Known rows:
gribrur: [-12 -15   6  13  18  -2   8 -17  -3 -29  -4  14   4   6   4 -21  -1   5
 -37  -7  14   4   1 -41   3 -11  25  22  -5   5 -30   2 -11 -21  -7 -11
  -3   3  12  -8  -5  -5  -5   1 -22  -8 -38 -28 -28]
govatra: [-10  -6   3   7  21 -12 -31   3  -3 -21 -11 -11  -5   2  -2 -12  11  -5
 -20 -10   1   3 -12   4   5  14 -21 -17  -2   9   1  19  -8  12  -6  -6
   3  15  13  -4  16  17   2   4   6  -8  14 -20 -16]
klalizo: [  1 -28   8 -15  12  22 -12   1   1  -2  -5  -7  -1   9   7  -5   3   1
  17  -7 -14   3  -9 -47  -8  -4  22   6   4 -24 -33  -8  -7  -4 -11  -8
 -26   2  -3  -9 -18 -23 -15   4 -11  -1   4  12 -25]
bruke: [-15  11  -7   5  -1  10  30 -13 -13 -16  12  -5 -11 -17 -20  -5  -8 -11
  16  17   2  12 -14  29   0   8  -7 -18  -3 -41   2 -50  25  15  -4  -9
  14   0 -10  -4  12 -27   2   3 -16  -5  -8  -4   7]
trifabi: [ -5   2  -4   2  18  10  37  -9   1  -9   9  33   0 -19   0   8   4   4
  19  11   3  -4  -1  32   6  -1  19   6  11 -13  35 -21  11   5  10   3
  15 -13  -6   6  17 -20   5  -6  -4 -13 -14   1   8]
brusas: [ -5   3  -1   7   4   0  29  -6  -4   9   9  30  -7 -31   1   5   5   1
  25  10   2   3  -3  37   0  -8  17  27  11 -17  18 -25   3   5   8  -1
  15  -1   3   3  28 -15   4  -2   0 -16  -6   4  13]
vetok: [ 13   9  10  -1 -35  -1  13   3  21  17   1 -19 -10  10  -8   6 -12   5
  -2   8   4  -3  20 -24   0 -24  -1  -9  -6  16   5  -5   9 -14  12 -11
  -1  -4  -6   6 -11  13  -4   0  -4   7 -12  23   9]
bafidrar: [ -4  -6   0   2  11  -7 -35   8  -3 -15 -11 -14  -4   0   2  -9  15  -7
  -9  -8  -3   0 -15   3   2  17 -25 -19   1   7   8  19  -7  16  -7   0
   3  10   7  -3   3  14  -4   4  16  -8  21 -15 -15]
brazo: [ -9   2  -4   3  14  10  31  -8  -3   4  10  28  -1 -24   1   9   1   1
  25  11  -2  -1  -4  27   3  -6  12  13  10 -12  25 -24   2   7   7   1
  14 -10  -4   4  24 -14   8  -6  -5 -17  -5   5  14]
tupovin: [  4  -5  -2  -1  -4   6  11  -6  -5 -17  -2   5   9   6   5 -10   1   2
 -16  -1   8  -2   0 -22  -2   3  16   9  -3  -3 -15   3   2 -17  -7   6
  -4  -7  -3  -2 -33 -17 -14   0   2   4 -22 -17 -17]
skeskodi: [ 10  -3   3  -2 -12  -8  23   1 -10  21   2   6   5  -3   5  -3  -4   2
   2 -10   3  -1   2  -1  -6  -6  21  37  -3  -2 -43   4  -3 -21  -2   7
  -1   4   4   1  -2  -8  -2   1   6   8  -6   2   1]
pleflu: [  1  -1   1  -2  24 -11  -9   9  -2  -4  -8  -6  -1   6  -2   0   7  -1
  -6 -16  -2  -7  -8  24   5  17 -14 -18   1  11  -1  28   3   8   2   5
   6  11   7   3  25  17  10   1  13   2  22  -5  -4]
rivil: [  4  -4   0  -4   0   4  24  -1  -9  14   1   4  10   4   5  -1  -8   2
   0 -10   0  -5   0 -13  -3  -5  15  23  -4   4 -35   6  -4 -19  -3   8
  -1  -5  -2   2  -5  -7  -1  -3   0   4  -5   0   0]
bizam: [  1  -1   1  -2  26 -12  -9  10  -3  -4  -8  -6   0   6  -2  -1   7   0
  -6 -16  -2  -8  -8  25   5  17 -13 -18   1  11  -1  28   4   8   2   5
   6  10   7   3  24  17  10   1  13   2  22  -5  -4]
lumak: [ 12  -3   4  -1 -15 -13  23   2 -10  23   1   7   3  -5   5  -4  -2   2
   2 -11   3   0   3   4  -7  -7  23  43  -2  -4 -45   4  -3 -21  -2   7
  -2   9   6   0   0  -8  -3   2   9   9  -6   4   1]
flevon: [ -9   2  -4   3  14  10  31  -8  -2   5  10  27  -1 -23   0  10   1   1
  24  10  -2  -1  -3  27   4  -5  11  14   9 -13  25 -25   2   8   7   1
  14  -9  -4   4  23 -14   8  -6  -5 -17  -5   6  13]
gruko: [  4   1  -3  -2  15  -9 -13  13  -3  -1  -9  -9   0  -1   4  -2   9  -2
   0 -11  -4  -9 -12  24   2  18 -18 -22   2  15   6  30   3  10   0  10
   8   5   5   5  12  15   0   1  22  -3  24  -8  -2]
pobur: [-17   0  -5  10   9  10  10 -13  -4 -14   8  20  -5 -25  -2   0   3  -4
  12  17   1  10  -7  11   2  -5   4   8   6 -19  26 -34  -1  13  -1  -8
  11  -6  -1  -3  11 -17   0  -2 -13 -20 -12  -8   3]
skigrati: [ -8   1  -4   3  14  10  30  -7  -3   3  10  27  -1 -23   1   9   1   1
  24  11  -2  -1  -3  28   3  -5  13  13  10 -13  25 -24   3   7   7   1
  14  -9  -4   4  24 -14   7  -6  -6 -17  -5   5  14]
flagogul: [ -9 -18   1  -2  -7  24  -2  -4   3 -12   5  16  -7 -29   6   3  19  -7
  35  18 -10   4 -12  -7  -2  -2   6   8  15 -29  41 -39  -7  19  -5  -7
   5 -11  -8  -4  -5 -24 -17  -3   4 -32   3   2  -5]

Facts:
bafidrar η flagogul
bikle η mafos, bralek
bretrek η gruko, zarun
bribre η bralek, lapla
bruke η mifus
brutrunil η vese, lapla
debekil η telabran, bralek, skedrar
dedalun η flekle
dirum η zarun, skisidir
dregrubon η taten
dromen η zusten
fadabru η pifler
fevur η giges
flagogul η gruko, zusten
flekle η bralek
flero η bralek
futok η gruko, mifus, trugrule
fuzo η flagogul
gebos η zusten, zarun
gedren η zusten, gebos, bazul, bralek
giges η mifus
govatra η gribrur
grake η bralek
grasis η bralek
gribrur η flekle
gribruvos η kluzis
gripu η flekle, bralek
gutrol η tradro
kiklil η kisas
kisas η triru
klalizo η zusten
kliplo η bralek, dotrem
kludam η brusas, lapla, taten, giges
kofa η bralek
koskin η klalizo
kostir η bretrek, taten
kudre η brusas
lalu η mafos
lapla η dotrem
laruk η mafos, kliklol
loparon η kostir
loska η zusten
mafos η bralek, mifus
nostu η bralek
pifler η zusten, bralek
pipok η zusten, bralek, taten
plarum η groplur
plesta η zarun
plestel η gruko, mafos
plevisok η bikle, brusas, gribrur
pobur η vese, gribrur, grake
risten η plestel, bretrek
rogas η zesteflan
rostus η bruke
skastir η fadabru
skeflal η flagogul
skisidir η plestel
stina η kleguren, griklir
stinem η pipok
stodum η kliplo, bralek
stubo η zusten
telabran η flekle
trapa η gebos, brevin, mifus
tribribros η bralek
triru η trifabi, bralek
tupovin η brazo, nostu
valoru η zesteflan
vese η mifus
zarun η bralek
zepla η stubo
Ξ 474 <- bafidrar, bazul, bizam, bopom, bretrek, bruri, brutrunil, debekil, dinen, fiplar, fumi, gebo, gedren, gobul, govatra, gredra, griklir, gruko, kiklil, klaba, klafano, kostu, lalu, lapla, loska, lusek, madozor, mafos, mifus, nesak, padras, pifler, pipok, plarum, pleflu, plode, ploplofle, ridri, rogas, setas, siga, skastir, stigril, stora, tosal, tradro, vifes, zepla, zesur
Ξ 260 <- bikle, brazo, brevin, bribre, bruke, brusas, dedalun, diru, flagogul, flasor, flevon, fuzodes, gebos, grake, gribruvos, gripu, groplur, kisas, kliplo, laba, laruk, midron, mugra, plestel, pobur, rostus, sekil, skigrati, skisidir, stubo, trifabi, tristin, trugrule, vastak, vuflir, zusten
Ξ 39 <- bubru, datoklek, dirum, donek, dotrem, flaske, flero, futok, giges, grasis, kludam, kofa, kostir, plevisok, pudizek, skeflal, stinem, stodum, taten, telabran, teze, tribribros, triru, tugro, vetok, vifebi, vimigril, vople, zesteflan
[bafidrar, bruri, laba, vimigril] Θ rutrokle
[baplam, lapla, loska, stinem, vifes, vuflir] Θ loparon
[bazul, dirum, kostu, tupovin, valoru] Θ gribrur
[bikle, flero, kostir, plarum, stubo] Θ risten
[bizam, mifus] Θ stina
[bopom, datoklek, pobur] Θ kluzis
[brazo, fiplar, kludam, skeflal] Θ fevur
[bretrek, dedalun, grake, kisas, midron, pifler, ploplofle] Θ skegris
[brevin, laruk, lusek] Θ tupovin
[bribre, debekil, gobul, telabran, teze] Θ kudre
[bruke, kiklil, plesta, plode] Θ fuzo
[brusas, lalu, madozor, vifebi] Θ lumak
[brutrunil, gredra, triru] Θ trugron
[bubru, mugra, trugron, zusten] Θ draskun
[dinen, futok] Θ kleguren
[diru, flaske, mafos] Θ plezoza
[donek, fevur] Θ rivil
[dotrem, flevon, giges, govatra, stora] Θ gutrol
[dregrubon, flasor, flosku, kleguren, zesur] Θ trapa
[dromen, flagogul, fuzodes, stigril] Θ nostu
[fumi, gribruvos] Θ plaskul
[gebo, skisidir] Θ vedusto
[gebos, sekil, zesteflan] Θ koskin
[gedren, gruko, skigrati, tugro, vagu] Θ bralek
[grasis] Θ vese
[griklir, klaba, tristin, vedusto] Θ drubra
[gripu, pleflu, tribribros] Θ dromen
[groplur, plestel] Θ vubik
[gutrol] Θ fadabru
[klafano, plevisok, skedrar, tradro, vople] Θ gafu
[kliplo, stina] Θ klepir
[kluzis] Θ mogrur
[kofa, siga] Θ flosku
[koskin, plezoza, rostus, tosal] Θ zadrem
[kudre, risten, setas] Θ klalizo
[lumak, vese, vubik] Θ skeskodi
[nesak, rutrokle, taten, trugrule, vastak] Θ zarun
[padras, pipok, trifabi] Θ valoru
[plaskul, skegris] Θ dokli
[pudizek, zepla] Θ baplam
[ridri, tredu] Θ kliklol
[rogas] Θ skedrar
[skastir, vetok] Θ tredu
[stodum] Θ vagu

Rows:
No name comes twice in this set of rows, the named rows included.
[  9   3  10   3 -49   4 -14   2  21   5  -2 -28 -14   3  -4  -3  -4  -1
  -6  17   3   5  13 -45  -3 -23 -10 -13  -5  11  14 -14   1  -5   3 -17
  -3  -3  -4   1 -33   9 -20   3  -1  -3 -14  12  -2]  skeflal
[ -5   2  13  15  -8  -2 -21  -8  23  -2  -3 -15 -19   9  -4  -7 -16   9
 -24  14   7  13  17 -54   1 -33   3 -13  -6  17  -2  -5  -3  -6   8 -31
 -13   7  11  -5  -8  13  -6   6 -34  -4 -28   8 -11]  telabran
[-22  -7   1  14   9  -2  -8 -16  -2 -21  13  25  -1 -20   5  -6   4   2
   7  14   4   6  -2   7   0  -5  21   8  11 -18  25 -36  -4  12  -2 -15
   8 -10   5  -9  24  -3   1  -3 -32 -27 -20 -16  10]  dedalun
[  9  13   6   3 -52   2   0   1  16   5   1 -39 -15   8 -15  -3 -13  -4
  -8  17   4   7  11 -33  -3 -17 -17 -25 -12   3   2 -20  15  -6   2 -16
  -1  -2  -9   1 -32   5 -15   6  -4   8 -14  12   2]  futok
[ -5 -26   9 -13  13  24  23  -4   7  -4   7  26  -5 -14  -4  14  15  -1
  44   2 -13  -3  -4   9   4  -4  23  15  16 -38  26 -39   0  13   6  -6
  -1  -5 -11  -1  25 -22   4  -6  -2 -18  10  25   0]  zusten
[  2   3 -11   3  10  14 -14   2 -10  10  -3  -5   3  -6  20 -12 -10   3
   2   8  -4   5 -12 -30 -12  -4   8  -4   0   7 -26  15  -4  -7 -11   4
 -12  -8   4  -2 -33 -19 -21   5  -8  -4  -9 -11 -10]  risten
[-11   9 -13   4   1   8 -14 -14  -2 -11  11  37   5 -15   2  15   6  -1
   9  21   1  14   9  25   0   3   1  21   8 -23  50 -30 -11  20   2   4
  -6  -5  -5  -6  -7 -18  10  -3  -9   0  -9   0  11]  kliplo
[  3  -6  -2   0  -4   7  14  -6  -5 -17  -3   3   8   4   5 -12   1   1
 -16  -1   8  -2  -2 -24  -2   2  16   8  -2  -1 -17   3   4 -17  -8   5
  -2  -8  -2  -1 -30 -16 -16   0   1   1 -24 -20 -18]  valoru
[ -5   2  -1   5   6   2  30  -5  -3   8  10  30  -5 -28   1   8   4   1
  25   9   0   1  -1  37   1  -6  16  22  11 -17  20 -25   4   6   8   0
  14  -2   0   3  26 -16   6  -3  -1 -16  -5   6  14]  groplur
[  9   5   9   3 -47   2 -12   1  21   5  -1 -26 -13   8  -7   0  -6   0
  -8  15   4   6  16 -41  -1 -22  -9 -11  -7   8  12 -14   2  -5   5 -17
  -6  -2  -5   0 -29  10 -15   3  -5   3 -14  14  -1]  stinem
[ 13  11   7   0 -17   4   5   5  22  22   0 -20 -14  10  -4   6 -19   9
   3  12   0   0  16 -26  -2 -25   3 -22  -3  16   1   3  14 -10  14 -14
  -8  -3  -2   7 -10   7  -6   3 -14   9 -12  28   8]  teze

Now the same nodes, written a new way:
Known rows:
nesak: [  1   0 -35  23  -7  -1 -41  23   5   0  -4  -7  -6]
brusas: [ 18   1   1 -53  -3 -16  14   1   6  18   5   9  37]
plarum: [ -6   1 -42  42 -11   1 -50  18   0   1 -12  -2  -7]
stigril: [  1   0 -34  24  -7  -1 -41  24   5   0  -5  -7  -6]
zepla: [-12   4 -54   0 -11  -7 -27  22   1 -18 -14  -2 -26]
kleguren: [  2  -1  35  16   9  12  17 -19  -1   1   6  -7   6]
telabran: [ -4   1  -6  -2  -2  -8  35 -10 -14  -4  -5   0   5]
bretrek: [  0   0 -37   3   0  -6 -34  20   4  12  -7   4 -11]
govatra: [ 11   3 -56  14 -13  -9 -48  -4  -1 -11  -2  -4  -6]
gafu: [  0   0  31  20   8  12  12 -24  -1  -3   5  -6   0]
dromen: [-13   5  10  -7   3   5  27 -27  -7 -21  -5  -1 -21]
zarun: [  3  -1  28  -7   9   3  27 -23  -8   1   4  -2 -11]
kudre: [  6   4   9  19  -1   6  -5 -50 -10  -3   2   1   7]
fiplar: [  1   0 -36  24  -7  -1 -41  24   5   0  -4  -6  -7]
lusek: [  0  -6 -13  24  -8   0 -39  30   4  -2  -2  -2 -17]
vuflir: [  1  -3  21 -23   1   2   6  13   7  10   3  12  19]
skastir: [ -7   4 -55   6 -12  -8 -28  13  -1 -20 -12  -3 -22]
gebo: [  1  -1 -35  24  -7  -1 -41  23   5   0  -5  -6  -6]
kiklil: [  1   2 -48  19 -10  -7 -35   6  -1 -15  -7  -4 -17]
stina: [ -5   3  29  29   6  14   4 -29   0  -8   5  -6  -3]

Rows:
No name comes twice in this set of rows, the named rows included.
[ -4   2  25   8   7   6  14 -32  -7  -6   3  -2 -18]  plesta
[ 10  -2  34   8  10   6  12 -28  -6   8   9  -4  -1]  kliklol
[-12   5   6  -4   4   9  20 -28  -7 -23  -4  -4 -16]  koskin
[ -3   0  31  15   3   7  16 -39  -8 -21   5   1 -19]  tupovin
[ -3   4  20   9   4   7   1 -36  -5  -6   3  -2 -14]  trapa
[ -9   2 -10  -2  -3  -9  35 -11 -15  -8  -7   2  -4]  flero
[-12   3  25   3   7   8  17 -20  -5  -7  -2  -1 -22]  fuzo
[  9  -6  27 -40   3  -3   4  18   4  26   6  15  15]  trugrule
[ 13   4  15  -1   4  -3   9 -41  -4   4   8  -6   9]  vese
[ -5   1   0 -12   1  -8  41  -4  -7 -10   2  -5  -5]  triru
[  4  -6  39 -24  -1   0  -4   5   1  11   8  20  -4]  laruk
[ 15  -2  26  -1   4   2  16 -42  -9  -8  10   0   3]  gribrur
[ -4  -1  11  -1   5   4  25  11   0   3   4 -10   8]  flaske

